[[ 27 -30 -11   5 -13  33  -6]
 [-14  44  31  -1  29 -26   3]
 [ 23 -27 -14   7 -16  32  -8]
 [ 31 -27 -15   2 -19  39  -3]
 [ 16 -23 -11   9 -10  26 -10]
 [-28  24 -13  15 -14 -25 -21]]
=>
[[-28  16  31  23 -14  27]
 [ 24 -23 -27 -27  44 -30]
 [-13 -11 -15 -14  31 -11]
 [ 15   9   2   7  -1   5]
 [-14 -10 -19 -16  29 -13]
 [-25  26  39  32 -26  33]
 [-21 -10  -3  -8   3  -6]]

[[-39 -27  36]
 [-41  11  14]
 [-16  19  48]
 [-36 -22  25]
 [ -7  23 -10]
 [-24  18  35]
 [-43 -23  30]
 [-45  16  13]
 [-22 -33  39]]
=>
[[-22 -45 -43 -24  -7 -36 -16 -41 -39]
 [-33  16 -23  18  23 -22  19  11 -27]
 [ 39  13  30  35 -10  25  48  14  36]]

[[-17  13  31 -29   8  -5  20  28 -46  16   1  32]
 [  4  -4 -11  20  32  -4  30  -8  19  18 -28 -23]]
=>
[[  4 -17]
 [ -4  13]
 [-11  31]
 [ 20 -29]
 [ 32   8]
 [ -4  -5]
 [ 30  20]
 [ -8  28]
 [ 19 -46]
 [ 18  16]
 [-28   1]
 [-23  32]]

[[ -2   4 -31   0 -33  11  26  29  45  31 -19 -17]
 [  9 -15  -9   0 -37 -11   2  29 -30 -46   3 -22]
 [ -1   1 -31   0 -37  10  26  29  44  24 -19 -21]
 [ -2   5  10   0  31   2  -2 -27   9  31   2  12]
 [  9 -15 -14   0 -52 -11   5  37 -21 -46   2 -31]
 [  9 -14 -14   0 -46 -11   5  32 -21 -42   2 -27]
 [  9 -15 -16   0 -54 -11   5  38 -21 -41   2 -32]]
=>
[[  9   9   9  -2  -1   9  -2]
 [-15 -14 -15   5   1 -15   4]
 [-16 -14 -14  10 -31  -9 -31]
 [  0   0   0   0   0   0   0]
 [-54 -46 -52  31 -37 -37 -33]
 [-11 -11 -11   2  10 -11  11]
 [  5   5   5  -2  26   2  26]
 [ 38  32  37 -27  29  29  29]
 [-21 -21 -21   9  44 -30  45]
 [-41 -42 -46  31  24 -46  31]
 [  2   2   2   2 -19   3 -19]
 [-32 -27 -31  12 -21 -22 -17]]

[[ -1   7   2  -2  16   8  -1]
 [  6  -8  13  -9   9   2  -8]
 [-11  -2  -8   0  15   5   1]
 [ -5   3  12  -5   6   4   0]
 [  6   9 -10   5 -40 -12   7]
 [ -6  -6  -2 -10  28   3  -5]
 [ -4   1 -10  -3  15  -8  -2]
 [  5  12 -12   4 -42 -22   2]
 [ -2  -3   6   0   2  -4   0]]
=>
[[ -2   5  -4  -6   6  -5 -11   6  -1]
 [ -3  12   1  -6   9   3  -2  -8   7]
 [  6 -12 -10  -2 -10  12  -8  13   2]
 [  0   4  -3 -10   5  -5   0  -9  -2]
 [  2 -42  15  28 -40   6  15   9  16]
 [ -4 -22  -8   3 -12   4   5   2   8]
 [  0   2  -2  -5   7   0   1  -8  -1]]

[[-53  -9  14]
 [-33  -8  -8]
 [-28 -26   5]]
=>
[[-28 -33 -53]
 [-26  -8  -9]
 [  5  -8  14]]
---
[[ 16 -19  -1 -22   9]
 [ 18 -14 -12 -30   7]
 [ 32 -24   0 -26  -5]
 [  2   8  -3 -25  14]
 [ 14 -13  15 -52  -9]
 [ 35  -9  -8 -21 -18]
 [ 29 -27   6 -49 -21]
 [ 17 -14  -1 -26  -7]
 [ -7 -38   2 -39  19]
 [ 21 -16   4 -36  -7]]
=>
[[  9 -22  -1 -19  16]
 [  7 -30 -12 -14  18]
 [ -5 -26   0 -24  32]
 [ 14 -25  -3   8   2]
 [ -9 -52  15 -13  14]
 [-18 -21  -8  -9  35]
 [-21 -49   6 -27  29]
 [ -7 -26  -1 -14  17]
 [ 19 -39   2 -38  -7]
 [ -7 -36   4 -16  21]]

[[-23  -4 -11   6   5 -42  13  35   6  24 -25  36 -15]
 [-21  -5  -6   8   7 -44  11  28  -7  36 -20  32 -20]
 [-24   0 -11  -4   5 -39  11  34  23   5 -31  39  -7]
 [ 39 -50   5  12   3  10 -14  -4  20  33   2  -4 -24]
 [ 18 -48  -7 -13  15  -7  -1 -27  18  46   0  11 -12]]
=>
[[-15  36 -25  24   6  35  13 -42   5   6 -11  -4 -23]
 [-20  32 -20  36  -7  28  11 -44   7   8  -6  -5 -21]
 [ -7  39 -31   5  23  34  11 -39   5  -4 -11   0 -24]
 [-24  -4   2  33  20  -4 -14  10   3  12   5 -50  39]
 [-12  11   0  46  18 -27  -1  -7  15 -13  -7 -48  18]]

[[  7  13   2  12  -4   1   1  41  -2  -2   6 -17  56   1   5]
 [  5   5   9 -19   1  -3 -28  -2   7 -18   4  -4  -8 -28   3]
 [ -1   4  11  24   0  -1  25   2  -2   4 -12   8  53  -9  -5]
 [-10   2 -19  -8  -5   2   2  -8  -8  -9  24  12  41   8   2]]
=>
[[  5   1  56 -17   6  -2  -2  41   1   1  -4  12   2  13   7]
 [  3 -28  -8  -4   4 -18   7  -2 -28  -3   1 -19   9   5   5]
 [ -5  -9  53   8 -12   4  -2   2  25  -1   0  24  11   4  -1]
 [  2   8  41  12  24  -9  -8  -8   2   2  -5  -8 -19   2 -10]]

[[-29  14  19]
 [-10   3 -18]
 [-38  -8  25]
 [ -6   1 -16]
 [-48 -11  -1]
 [ -3  15 -17]
 [-38 -24  16]
 [-14  -6  27]]
=>
[[ 19  14 -29]
 [-18   3 -10]
 [ 25  -8 -38]
 [-16   1  -6]
 [ -1 -11 -48]
 [-17  15  -3]
 [ 16 -24 -38]
 [ 27  -6 -14]]

[[  8  -1]
 [  4  -1]
 [ -7   1]
 [-24   2]
 [ -4  -1]
 [  1  -1]
 [ 28   0]
 [-19   1]
 [-39   0]
 [ 55   1]
 [-15   0]]
=>
[[ -1   8]
 [ -1   4]
 [  1  -7]
 [  2 -24]
 [ -1  -4]
 [ -1   1]
 [  0  28]
 [  1 -19]
 [  0 -39]
 [  1  55]
 [  0 -15]]

[[  0 -10]
 [ -5   0]
 [ -1 -35]
 [ -1 -50]
 [  3   1]
 [  1  -5]
 [ -1   7]
 [  3  -1]]
=>
[[-10   0]
 [  0  -5]
 [-35  -1]
 [-50  -1]
 [  1   3]
 [ -5   1]
 [  7  -1]
 [ -1   3]]
